Below are the code and all the weights of a small trained network. Each question names an input and a target symbol and asks about switching units off, where a switched-off unit gives its printed mean instead of its output.

import numpy as np


def w(rows, s, z=0):
    codes = np.array(rows[::2]) - 128.0
    scale = np.full(codes.shape[1], s)
    scale[-1] = z or s
    return codes * scale


def norm(h):
    return h / np.sqrt((h * h).mean(-1, keepdims=True) + 1e-5)


def f(y):
    return np.maximum(y, 0)


def softmax(a):
    e = np.exp(a - a.max(-1, keepdims=True))
    return e / e.sum(-1, keepdims=True)


def log_softmax(a):
    a = a - a.max(-1, keepdims=True)
    return a - np.log(np.exp(a).sum(-1, keepdims=True))


def net(x, mask):
    ids = ['ΨΩβδεζμξτφ'.index(c) for c in x.split()]
    T = len(ids)
    res = E[ids] + P[:T]
    u = 0
    for l in range(2):
        r = norm(res)
        for j in range(2):
            rows = slice(2 * j, 2 * j + 2)
            q, k, v = (r @ M[l][rows].T for M in (Q, K, V))
            z = softmax(np.where(np.tri(T) > 0, q @ k.T / 2**0.5, -1e9)) @ v
            o = O[l][rows]
            res = res + np.where(mask[u + j], z, o[:, -1]) @ o[:, :-1]
        u += 2
        y = f(norm(res) @ A[l][:, :-1].T + A[l][:, -1])
        res = res + np.where(mask[u : u + 12], y, B[l][:, -1]) @ B[l][:, :-1]
        u += 12
    return log_softmax(norm(res)[-1] @ U[:, :-1].T + U[:, -1])


Q, K, V, O, A, B = {}, {}, {}, {}, {}, {}
E = w([
[107,185,161],'Ψ',
[151,156,89],'Ω',
[90,158,37],'β',
[254,65,197],'δ',
[76,194,58],'ε',
[159,124,42],'ζ',
[57,116,121],'μ',
[89,163,212],'ξ',
[176,97,143],'τ',
[67,54,92],'φ',
],0.02)
P = w([
[109,179,101],'0',
[167,172,129],'1',
[173,156,190],'2',
[153,129,254],'3',
[161,137,142],'4',
[117,110,195],'5',
[150,106,172],'6',
[186,112,146],'7',
[154,94,190],'8',
[137,87,169],'9',
],0.0056)
Q[0] = w([
[180,68,85],'0.h0',
[217,7,220],'0.h0',
[52,139,119],'0.h1',
[155,43,200],'0.h1',
],0.012)
K[0] = w([
[133,166,32],'0.h0',
[171,15,177],'0.h0',
[114,223,153],'0.h1',
[127,80,9],'0.h1',
],0.013)
V[0] = w([
[170,249,142],'0.h0',
[169,255,90],'0.h0',
[57,151,16],'0.h1',
[131,82,145],'0.h1',
],0.0058)
O[0] = w([
[150,133,192,254],'0.h0',
[126,130,213,247],'0.h0',
[148,102,3,117],'0.h1',
[152,108,126,87],'0.h1',
],0.0057,0.0019)
A[0] = w([
[141,64,164,205],'0.n0',
[147,116,11,169],'0.n1',
[138,101,81,86],'0.n2',
[181,148,53,47],'0.n3',
[141,7,112,90],'0.n4',
[111,254,136,109],'0.n5',
[124,224,58,2],'0.n6',
[130,141,189,67],'0.n7',
[66,55,146,111],'0.n8',
[239,125,86,158],'0.n9',
[116,206,174,81],'0.n10',
[126,152,194,86],'0.n11',
],0.0098,0.003)
B[0] = w([
[169,179,43,216],'0.n0',
[138,248,233,204],'0.n1',
[114,191,158,149],'0.n2',
[71,205,187,163],'0.n3',
[171,201,23,202],'0.n4',
[180,156,21,252],'0.n5',
[183,125,74,183],'0.n6',
[129,177,147,180],'0.n7',
[50,112,125,170],'0.n8',
[15,138,229,254],'0.n9',
[97,168,141,215],'0.n10',
[106,176,168,194],'0.n11',
],0.013,0.0049)
Q[1] = w([
[7,177,39],'1.h0',
[121,44,111],'1.h0',
[212,220,133],'1.h1',
[167,60,143],'1.h1',
],0.013)
K[1] = w([
[80,144,7],'1.h0',
[179,186,161],'1.h0',
[225,36,86],'1.h1',
[155,141,198],'1.h1',
],0.012)
V[1] = w([
[171,144,125],'1.h0',
[174,143,97],'1.h0',
[6,162,95],'1.h1',
[144,113,200],'1.h1',
],0.023)
O[1] = w([
[241,120,208,240],'1.h0',
[249,230,150,253],'1.h0',
[70,47,73,88],'1.h1',
[97,13,227,40],'1.h1',
],0.011,0.0023)
A[1] = w([
[154,154,241,125],'1.n0',
[60,157,193,77],'1.n1',
[123,80,99,80],'1.n2',
[130,154,140,65],'1.n3',
[162,139,124,156],'1.n4',
[117,106,154,78],'1.n5',
[41,137,120,164],'1.n6',
[91,79,186,59],'1.n7',
[137,94,121,78],'1.n8',
[244,42,73,253],'1.n9',
[109,208,170,177],'1.n10',
[109,7,149,118],'1.n11',
],0.011,0.0028)
B[1] = w([
[126,5,106,233],'1.n0',
[167,193,103,170],'1.n1',
[132,116,170,138],'1.n2',
[131,148,129,148],'1.n3',
[145,108,160,168],'1.n4',
[134,126,93,131],'1.n5',
[96,139,143,195],'1.n6',
[172,153,98,140],'1.n7',
[122,119,119,128],'1.n8',
[111,196,234,155],'1.n9',
[128,172,130,254],'1.n10',
[167,24,157,145],'1.n11',
],0.014,0.0071)
U = w([
[28,196,217,9],'Ψ',
[193,104,61,26],'Ω',
[169,165,74,22],'β',
[152,91,115,179],'δ',
[100,155,140,40],'ε',
[143,145,232,203],'ζ',
[43,94,98,254],'μ',
[103,149,53,201],'ξ',
[123,170,125,87],'τ',
[215,167,9,135],'φ',
],0.011,0.0046)

Each question gives the input, a string of symbols that net reads in full, and the target symbol t.
The units are the heads (2 rows each of Q, K, V and O) and the neurons (one row each of A and B). Each row of codes is followed by its name. A weight is (code - 128) times the scale printed after its matrix; where a second scale follows, it is the last column's (O, A, B and U).
mask holds one flag per unit, layer by layer, with each layer's heads first. A switched-off unit (its flag False) gives its mean, the last column of its rows in O or B, instead of its output. The means were averaged over made-up inputs and are rounded, as every weight is.
A unit's drop is (log p(t) with every unit on - log p(t) with that unit switched off) / (log p(t) with every unit on - log p(t) with every unit switched off).
The circuit of an input: a set's keep is (log p(t) with only the set's units on - log p(t) with every unit switched off) / (log p(t) with every unit on - log p(t) with every unit switched off). Starting from the 12 units with the biggest drops (on a tie, the unit counted first), units are removed one at a time, each time the one whose removal leaves the highest keep (on an exact tie, the one counted first), for as long as the keep stays at least 0.8.
circuit, biggest first: the units of the circuit, biggest drop first
most important unit: the unit with the biggest drop
top k neurons: the k neurons with the biggest drops, biggest first
which heads matter: for each layer, one digit per head in row order, 1 if its drop is at least 0.15 and else 0, layers parted by /
drop of u: that unit's drop, to one decimal
input δ ε ε τ τ τ, target φ: which heads matter : 10 / 01
input Ω μ δ Ω, target Ψ: top neuron : (0.n5)
input Ψ μ μ τ, target μ: which heads matter : 00 / 10
input ξ Ψ δ ζ μ Ω Ψ δ ζ τ, target Ψ: circuit, biggest first : (0.n9, 0.h0, 1.h1)
input Ψ τ τ ζ τ δ β, target ζ: circuit, biggest first : (0.n1, 1.h1)
input τ β Ω ε ζ ε β Ψ Ψ, target φ: circuit, biggest first : (1.h1, 0.n9)
input μ δ Ω Ω μ ξ, target μ: top 2 neurons : (0.n9, 0.n5)
input μ δ Ω φ Ω ε, target φ: circuit, biggest first : (0.n9, 0.n6)
input μ μ β Ψ ξ μ Ω Ψ, target μ: which heads matter : 00 / 11
input Ψ δ δ φ, target ξ: circuit, biggest first : (0.n8, 0.n4)
input ξ δ ζ Ω Ψ ε τ Ω ε Ψ, target φ: circuit, biggest first : (0.n5, 0.n9)
input Ω ζ Ψ ζ τ τ Ω μ μ β, target μ: top 4 neurons : (0.n1, 0.n4, 0.n0, 0.n8)
input μ ξ ζ ζ Ψ ε, target φ: top 2 neurons : (0.n1, 0.n5)
input ζ ζ δ ξ φ Ψ ξ μ Ω Ω, target μ: which heads matter : 00 / 11
input Ω Ψ δ δ δ τ ζ φ Ψ ζ, target Ψ: circuit, biggest first : (0.n9)
input τ ζ φ δ Ω, target ζ: top 4 neurons : (0.n1, 0.n2, 0.n8, 0.n3)
input τ δ ξ β φ Ψ Ψ φ, target φ: top 3 neurons : (0.n4, 0.n9, 0.n1)
input τ τ Ω φ μ, target μ: top 2 neurons : (0.n8, 0.n5)
input β Ψ τ τ φ Ω ζ, target Ψ: drop of 0.n9 : 0.2
input φ Ω φ Ω ξ μ τ, target μ: drop of 0.n9 : 0.2
input Ω Ω ε τ, target φ: drop of 0.n5 : -0.1
input Ψ ξ ζ δ Ω δ Ω, target ζ: most important unit : 1.h1
